Below is a small trained network, with its code and all its weights. Each question gives an input and a target symbol and asks what happens when units are switched off, that is, made to give their printed mean instead of their output.

import numpy as np


def w(rows, s, z=0):
    codes = np.array(rows[::2]) - 128.0
    scale = np.full(codes.shape[1], s)
    scale[-1] = z or s
    return codes * scale


def softmax(a):
    e = np.exp(a - a.max(-1, keepdims=True))
    return e / e.sum(-1, keepdims=True)


def log_softmax(a):
    a = a - a.max(-1, keepdims=True)
    return a - np.log(np.exp(a).sum(-1, keepdims=True))


def net(x, mask):
    ids = ['ΓΔΞΣΩαβεζηθμφψ'.index(c) for c in x.split()]
    T = len(ids)
    res = E[ids] + P[:T]
    u = 0
    for l in range(3):
        r = res
        for j in range(2):
            rows = slice(3 * j, 3 * j + 3)
            q, k, v = (r @ M[l][rows].T for M in (Q, K, V))
            z = softmax(np.where(np.tri(T) > 0, q @ k.T / 3**0.5, -1e9)) @ v
            o = O[l][rows]
            res = res + np.where(mask[u + j], z, o[:, -1]) @ o[:, :-1]
        u += 2
    return log_softmax(res[-1] @ U[:, :-1].T + U[:, -1])


Q, K, V, O = {}, {}, {}, {}
E = w([
[135,141,55,166,92,78,183,139,147,160,133],'Γ',
[202,132,171,134,126,138,134,52,126,204,134],'Δ',
[145,120,106,75,113,64,168,105,172,192,175],'Ξ',
[132,4,37,146,72,123,147,99,138,171,195],'Σ',
[91,110,78,154,78,59,76,195,177,62,156],'Ω',
[115,170,78,72,197,69,95,55,170,113,158],'α',
[80,160,83,72,96,183,103,201,219,108,92],'β',
[89,147,117,172,108,146,111,52,181,215,76],'ε',
[143,129,149,101,188,234,48,169,147,131,169],'ζ',
[191,150,104,109,174,107,143,181,144,89,196],'η',
[106,155,127,215,95,174,59,164,109,118,105],'θ',
[179,97,230,154,83,184,114,202,156,174,130],'μ',
[162,220,97,145,165,46,123,97,176,91,57],'φ',
[193,164,71,197,179,145,157,76,75,143,188],'ψ',
],0.012)
P = w([
[133,141,139,145,93,137,150,109,214,126,148],'0',
[136,93,6,93,80,193,32,105,136,152,76],'1',
[147,115,23,104,86,154,36,94,158,194,96],'2',
[132,126,64,122,113,119,47,123,144,191,93],'3',
[138,96,122,121,138,84,99,156,140,119,126],'4',
[129,165,128,137,123,92,111,149,155,139,125],'5',
[140,191,145,164,108,79,132,141,182,188,138],'6',
[131,230,161,173,104,80,131,138,202,188,170],'7',
[129,241,117,166,97,106,101,147,214,191,161],'8',
[134,255,91,164,105,124,99,152,234,201,151],'9',
[125,250,72,164,83,146,64,161,246,190,123],'10',
],0.0073)
Q[0] = w([
[220,150,164,152,51,143,168,78,204,125,142],'0.h1',
[98,53,185,115,153,102,187,147,2,79,58],'0.h1',
[147,95,115,109,155,115,111,152,94,199,105],'0.h1',
[89,145,46,102,152,107,109,164,226,180,140],'0.h2',
[47,81,156,100,145,108,126,115,137,4,49],'0.h2',
[160,205,61,162,112,155,70,115,235,187,154],'0.h2',
],0.0053)
K[0] = w([
[95,107,87,172,104,55,181,140,156,100,185],'0.h1',
[129,102,25,32,101,170,65,130,54,119,113],'0.h1',
[96,132,112,128,201,127,83,132,125,123,127],'0.h1',
[105,173,201,171,130,144,125,118,135,161,111],'0.h2',
[155,129,94,3,127,166,172,131,133,151,82],'0.h2',
[114,161,237,231,118,146,137,142,228,128,142],'0.h2',
],0.0068)
V[0] = w([
[116,81,133,42,126,62,115,161,122,110,180],'0.h1',
[133,173,97,138,103,46,151,143,151,140,151],'0.h1',
[104,131,181,99,181,128,3,47,91,90,97],'0.h1',
[184,145,213,53,127,113,228,169,179,198,179],'0.h2',
[102,193,109,107,140,119,169,143,141,102,83],'0.h2',
[172,139,109,235,135,163,128,254,86,32,162],'0.h2',
],0.0067)
O[0] = w([
[91,122,139,75,157,84,166,154,132,116,205,115],'0.h1',
[120,194,119,110,123,83,112,126,99,124,113,229],'0.h1',
[151,95,142,150,112,164,185,93,237,87,141,2],'0.h1',
[152,162,167,76,185,130,164,187,105,145,102,137],'0.h2',
[105,183,132,107,99,158,92,120,91,58,92,114],'0.h2',
[120,67,182,151,187,101,2,111,131,107,136,93],'0.h2',
],0.0093,0.0051)
Q[1] = w([
[186,201,35,128,91,104,67,203,159,255,140],'1.h1',
[207,143,89,77,111,60,32,163,191,186,152],'1.h1',
[117,127,149,163,129,139,83,68,160,148,101],'1.h1',
[91,140,177,59,121,169,187,124,61,132,130],'1.h2',
[159,162,58,103,49,100,63,166,127,191,122],'1.h2',
[93,60,204,113,115,110,194,83,87,26,97],'1.h2',
],0.0064)
K[1] = w([
[153,168,165,255,195,112,80,225,124,97,250],'1.h1',
[184,193,129,254,113,174,132,142,127,121,174],'1.h1',
[161,139,145,139,170,93,154,84,119,113,120],'1.h1',
[125,107,108,148,103,124,90,122,126,91,157],'1.h2',
[160,213,174,108,183,142,91,118,177,109,87],'1.h2',
[93,54,50,102,92,121,105,115,65,137,167],'1.h2',
],0.0066)
V[1] = w([
[224,141,66,97,219,74,164,70,96,107,183],'1.h1',
[181,127,165,105,179,230,119,98,88,107,129],'1.h1',
[129,116,140,55,111,91,131,254,239,105,160],'1.h1',
[23,175,54,94,130,57,51,180,107,101,67],'1.h2',
[84,82,140,109,94,218,102,207,88,190,143],'1.h2',
[174,145,165,170,61,78,136,150,86,178,64],'1.h2',
],0.0066)
O[1] = w([
[198,122,93,119,63,100,100,213,51,123,164,138],'1.h1',
[168,141,113,158,171,165,99,184,158,104,159,53],'1.h1',
[146,98,185,2,115,103,132,115,162,161,98,132],'1.h1',
[108,138,197,130,116,183,120,85,46,138,146,254],'1.h2',
[54,122,106,153,155,126,92,208,149,207,156,95],'1.h2',
[109,68,133,141,178,124,146,136,85,152,13,199],'1.h2',
],0.0084,0.0078)
Q[2] = w([
[151,107,131,122,204,151,168,146,191,76,138],'2.h1',
[113,112,77,104,151,181,76,108,154,99,117],'2.h1',
[126,75,79,66,150,120,156,125,93,37,87],'2.h1',
[139,87,111,127,144,59,118,146,99,171,90],'2.h2',
[121,127,83,101,187,141,132,140,169,173,130],'2.h2',
[138,174,89,104,127,123,2,91,110,232,82],'2.h2',
],0.0056)
K[2] = w([
[206,150,107,151,136,130,36,52,124,94,83],'2.h1',
[194,184,186,58,168,156,141,151,125,127,88],'2.h1',
[127,127,122,76,146,214,9,156,165,92,87],'2.h1',
[45,171,98,83,55,174,126,128,137,43,168],'2.h2',
[127,133,155,150,120,113,137,99,105,68,108],'2.h2',
[83,193,253,41,114,80,178,211,113,57,150],'2.h2',
],0.0047)
V[2] = w([
[115,218,142,126,145,219,17,180,125,124,13],'2.h1',
[97,172,194,132,147,59,158,93,100,154,114],'2.h1',
[172,255,120,75,171,94,146,118,176,64,21],'2.h1',
[20,71,134,148,82,156,88,107,187,63,121],'2.h2',
[120,223,106,68,107,204,174,171,164,161,148],'2.h2',
[104,100,69,196,119,186,199,110,123,188,88],'2.h2',
],0.0059)
O[2] = w([
[143,110,255,212,91,140,173,193,73,160,173,94],'2.h1',
[56,91,108,130,163,89,147,127,86,80,123,190],'2.h1',
[117,80,151,196,71,86,194,123,166,119,142,55],'2.h1',
[103,183,175,108,56,116,96,96,161,235,107,1],'2.h2',
[72,216,127,95,146,190,207,156,164,110,210,188],'2.h2',
[115,220,82,149,149,227,124,98,79,159,44,140],'2.h2',
],0.0066,0.006)
U = w([
[68,104,181,140,167,119,138,145,7,128,93,17],'Γ',
[175,109,97,146,126,113,193,171,191,122,24,112],'Δ',
[40,102,109,96,202,135,224,128,99,61,149,109],'Ξ',
[123,142,60,41,186,141,87,101,114,144,80,150],'Σ',
[90,80,165,81,64,36,84,94,134,134,85,119],'Ω',
[142,158,114,96,80,143,163,34,171,65,169,146],'α',
[45,202,175,94,62,178,164,119,95,185,222,59],'β',
[104,158,111,123,86,184,215,86,145,169,73,13],'ε',
[146,162,128,126,133,149,113,128,221,148,200,225],'ζ',
[206,106,168,77,96,95,87,170,112,90,171,149],'η',
[42,103,140,228,188,127,76,35,203,104,125,198],'θ',
[104,58,185,131,254,101,148,190,174,193,65,173],'μ',
[222,107,214,97,86,176,166,42,119,25,46,253],'φ',
[213,168,89,200,96,112,56,166,101,101,174,93],'ψ',
],0.0037,0.0026)

Each question gives the input, a string of symbols that net reads in full, and the target symbol t.
The units are the heads (3 rows each of Q, K, V and O). Each row of codes is followed by its name. A weight is (code - 128) times the scale printed after its matrix; where a second scale follows, it is the last column's (O and U).
mask holds one flag per head, layer by layer. A switched-off head (its flag False) gives its mean, the last column of its rows in O, instead of its output. The means were averaged over made-up inputs and are rounded, as every weight is.
A unit's drop is (log p(t) with every unit on - log p(t) with that unit switched off) / (log p(t) with every unit on - log p(t) with every unit switched off).
The circuit of an input: a set's keep is (log p(t) with only the set's units on - log p(t) with every unit switched off) / (log p(t) with every unit on - log p(t) with every unit switched off). Starting from all 6 units, units are removed one at a time, each time the one whose removal leaves the highest keep (on an exact tie, the one counted first), for as long as the keep stays at least 0.8.
circuit, biggest first: the units of the circuit, biggest drop first
unit that matters most: the unit with the biggest drop
which heads matter: for each layer, one digit per head in row order, 1 if its drop is at least 0.15 and else 0, layers parted by /
input Γ β Γ α α Γ Σ α Σ φ, target φ: circuit, biggest first => 1.h2
input Γ Γ Δ Ξ, target Γ: circuit, biggest first => 0.h1, 1.h2, 2.h1, 2.h2
input θ Δ Γ β θ Γ Ξ Σ, target θ: circuit, biggest first => 1.h1, 0.h2
input Ω ε Γ Ξ Ω, target Ω: circuit, biggest first => 1.h1, 2.h2
input ζ Γ μ Ξ μ Σ ψ μ, target μ: circuit, biggest first => 0.h2, 1.h2
input Σ ψ Ξ Σ ε Ξ Σ Γ μ Ω μ, target μ: circuit, biggest first => 1.h2, 0.h2
input Ω Γ Ω Ξ, target Ω: which heads matter => 01 / 10 / 01
input Γ Γ ζ, target Γ: circuit, biggest first => 0.h1, 2.h1, 1.h2, 0.h2
input ψ ζ φ, target ψ: circuit, biggest first => 1.h1, 2.h1
input Ω Σ φ, target Ω: circuit, biggest first => 2.h2, 0.h2
input μ Σ β β Σ Γ, target μ: which heads matter => 01 / 11 / 00
input α Ω Ω, target α: circuit, biggest first => 1.h2, 0.h1, 2.h1
input Γ β Γ μ, target Γ: which heads matter => 10 / 01 / 10
input Ξ Σ Σ Σ Σ Γ Γ Γ Σ Γ, target Ξ: which heads matter => 11 / 10 / 01
input Σ θ ζ θ, target θ: which heads matter => 01 / 10 / 00
input Σ Σ α Ξ Σ φ, target Σ: circuit, biggest first => 2.h1, 0.h2, 1.h1
input φ θ θ η Γ θ, target φ: circuit, biggest first => 1.h2, 0.h1, 0.h2
input ψ Ω η Σ μ ψ Γ ψ, target ψ: which heads matter => 00 / 10 / 00
input Σ ζ ζ Γ Σ Ξ β Ξ Ξ, target Σ: circuit, biggest first => 2.h1, 0.h2, 0.h1
input α α Σ Γ, target α: unit that matters most => 1.h2
input Γ Ξ β Γ β Σ Δ, target Γ: unit that matters most => 0.h1
input ψ Ξ η, target ψ: which heads matter => 00 / 10 / 00
input η Σ ψ, target η: which heads matter => 01 / 10 / 01
input Σ Γ Σ, target Σ: which heads matter => 01 / 00 / 10
input φ ζ θ, target φ: which heads matter => 10 / 01 / 00
